Here is a tiny trained network, its code and every weight. The questions are about switching its units off for an input and a class, where a switched-off unit gives its printed mean instead of its output.

import numpy as np


def w(rows, s, z=0):
    codes = np.array(rows[::2]) - 128.0
    scale = np.full(codes.shape[1], s)
    scale[-1] = z or s
    return codes * scale


def norm(h):
    return h / np.sqrt((h * h).mean(-1, keepdims=True) + 1e-5)


def f(y):
    return np.maximum(y, 0)


def log_softmax(a):
    a = a - a.max(-1, keepdims=True)
    return a - np.log(np.exp(a).sum(-1, keepdims=True))


def net(x, mask):
    res = np.array(x, float).reshape(1, 4) / 4 @ E
    u = 0
    for l in range(4):
        y = f(norm(res) @ A[l][:, :-1].T + A[l][:, -1])
        res = res + np.where(mask[u : u + 6], y, B[l][:, -1]) @ B[l][:, :-1]
        u += 6
    return log_softmax(norm(res)[-1] @ U[:, :-1].T + U[:, -1])


A, B = {}, {}
E = w([
[172,95,185,80,16],'x0',
[40,114,130,1,161],'x1',
[119,70,191,171,155],'x2',
[133,130,135,129,125],'x3',
],0.0067)
A[0] = w([
[125,134,80,112,40,149],'0.n1',
[2,134,128,101,97,66],'0.n2',
[141,210,31,99,134,148],'0.n3',
[143,127,97,157,77,63],'0.n4',
[142,220,96,75,92,106],'0.n5',
[138,105,122,61,141,3],'0.n6',
],0.0078,0.0039)
B[0] = w([
[153,1,207,158,68,214],'0.n1',
[227,116,142,154,50,217],'0.n2',
[54,107,201,176,157,253],'0.n3',
[128,73,40,165,201,158],'0.n4',
[70,102,204,144,159,212],'0.n5',
[114,61,31,118,174,151],'0.n6',
],0.0071,0.0039)
A[1] = w([
[79,3,127,104,123,159],'1.n1',
[67,147,172,142,108,11],'1.n2',
[144,144,136,73,142,129],'1.n3',
[130,160,174,97,146,60],'1.n4',
[75,147,64,47,125,254],'1.n5',
[115,64,170,160,133,65],'1.n6',
],0.013,0.0025)
B[1] = w([
[163,165,167,159,88,246],'1.n1',
[83,200,118,44,154,152],'1.n2',
[177,44,148,152,167,142],'1.n3',
[158,157,228,23,181,138],'1.n4',
[156,1,164,216,221,169],'1.n5',
[27,230,137,45,138,205],'1.n6',
],0.0073,0.011)
A[2] = w([
[152,124,2,230,67,246],'2.n1',
[68,163,182,132,59,11],'2.n2',
[65,39,66,85,187,254],'2.n3',
[232,165,105,165,111,86],'2.n4',
[77,182,190,198,148,111],'2.n5',
[67,90,133,130,212,233],'2.n6',
],0.0084,0.0028)
B[2] = w([
[150,29,212,192,147,170],'2.n1',
[34,151,157,123,135,203],'2.n2',
[136,53,177,254,166,182],'2.n3',
[205,29,128,212,197,146],'2.n4',
[42,142,133,34,155,254],'2.n5',
[126,146,227,217,41,239],'2.n6',
],0.0067,0.0071)
A[3] = w([
[171,156,148,77,45,166],'3.n1',
[153,78,177,90,163,80],'3.n2',
[97,74,147,73,73,251],'3.n3',
[64,100,34,192,18,185],'3.n4',
[161,254,188,156,144,15],'3.n5',
[85,120,77,151,200,149],'3.n6',
],0.0078,0.0018)
B[3] = w([
[113,114,200,242,27,206],'3.n1',
[229,3,65,169,254,189],'3.n2',
[148,119,180,194,210,254],'3.n3',
[52,51,170,112,230,138],'3.n4',
[124,134,83,1,117,199],'3.n5',
[82,125,184,165,113,168],'3.n6',
],0.0073,0.0046)
U = w([
[84,147,213,71,172,227],'0',
[138,115,200,161,156,252],'1',
[206,42,162,180,204,139],'2',
[133,186,211,113,170,199],'3',
[114,226,116,52,104,20],'4',
[198,172,43,71,109,2],'5',
[226,152,1,52,129,2],'6',
[184,208,107,28,124,2],'7',
],0.0099,0.0043)

Each question gives the input, the list of numbers given to net, and the class t.
The units are the neurons (one row each of A and B). Each row of codes is followed by its name. A weight is (code - 128) times the scale printed after its matrix; where a second scale follows, it is the last column's (A, B and U).
mask holds one flag per neuron, layer by layer. A switched-off neuron (its flag False) gives its mean, the last column of its row in B, instead of its output. The means were averaged over made-up inputs and are rounded, as every weight is.
A unit's drop is (log p(t) with every unit on - log p(t) with that unit switched off) / (log p(t) with every unit on - log p(t) with every unit switched off).
top k neurons: the k neurons with the biggest drops, biggest first
k most important neurons of layer l: the k neurons of layer l with the biggest drops, biggest first
drop when u is switched off: that unit's drop, to one decimal
input [2,-5,-2,-2], class 2: 3 most important neurons of layer 0 : (0.n3; 0.n5; 0.n4)
input [1,6,3,0], class 2: top 2 neurons : (0.n3; 0.n1)
input [4,8,4,0], class 2: top neuron : (0.n3)
input [-3,6,-5,6], class 2: 3 most important neurons of layer 1 : (1.n5; 1.n6; 1.n3)
input [-3,7,6,-7], class 2: top 4 neurons : (0.n1; 0.n3; 1.n5; 0.n5)
input [-6,-6,8,6], class 0: 2 most important neurons of layer 1 : (1.n5; 1.n6)
input [3,-6,8,-5], class 0: 3 most important neurons of layer 1 : (1.n6; 1.n5; 1.n1)
input [-1,8,5,3], class 2: 3 most important neurons of layer 0 : (0.n3; 0.n1; 0.n5)
input [0,8,4,-1], class 2: drop when 3.n2 is switched off : 0.1
input [-1,0,1,0], class 4: drop when 1.n5 is switched off : 0.4
input [1,-5,6,6], class 0: drop when 1.n6 is switched off : 0.8
input [-1,3,-3,1], class 4: drop when 0.n5 is switched off : -0.1
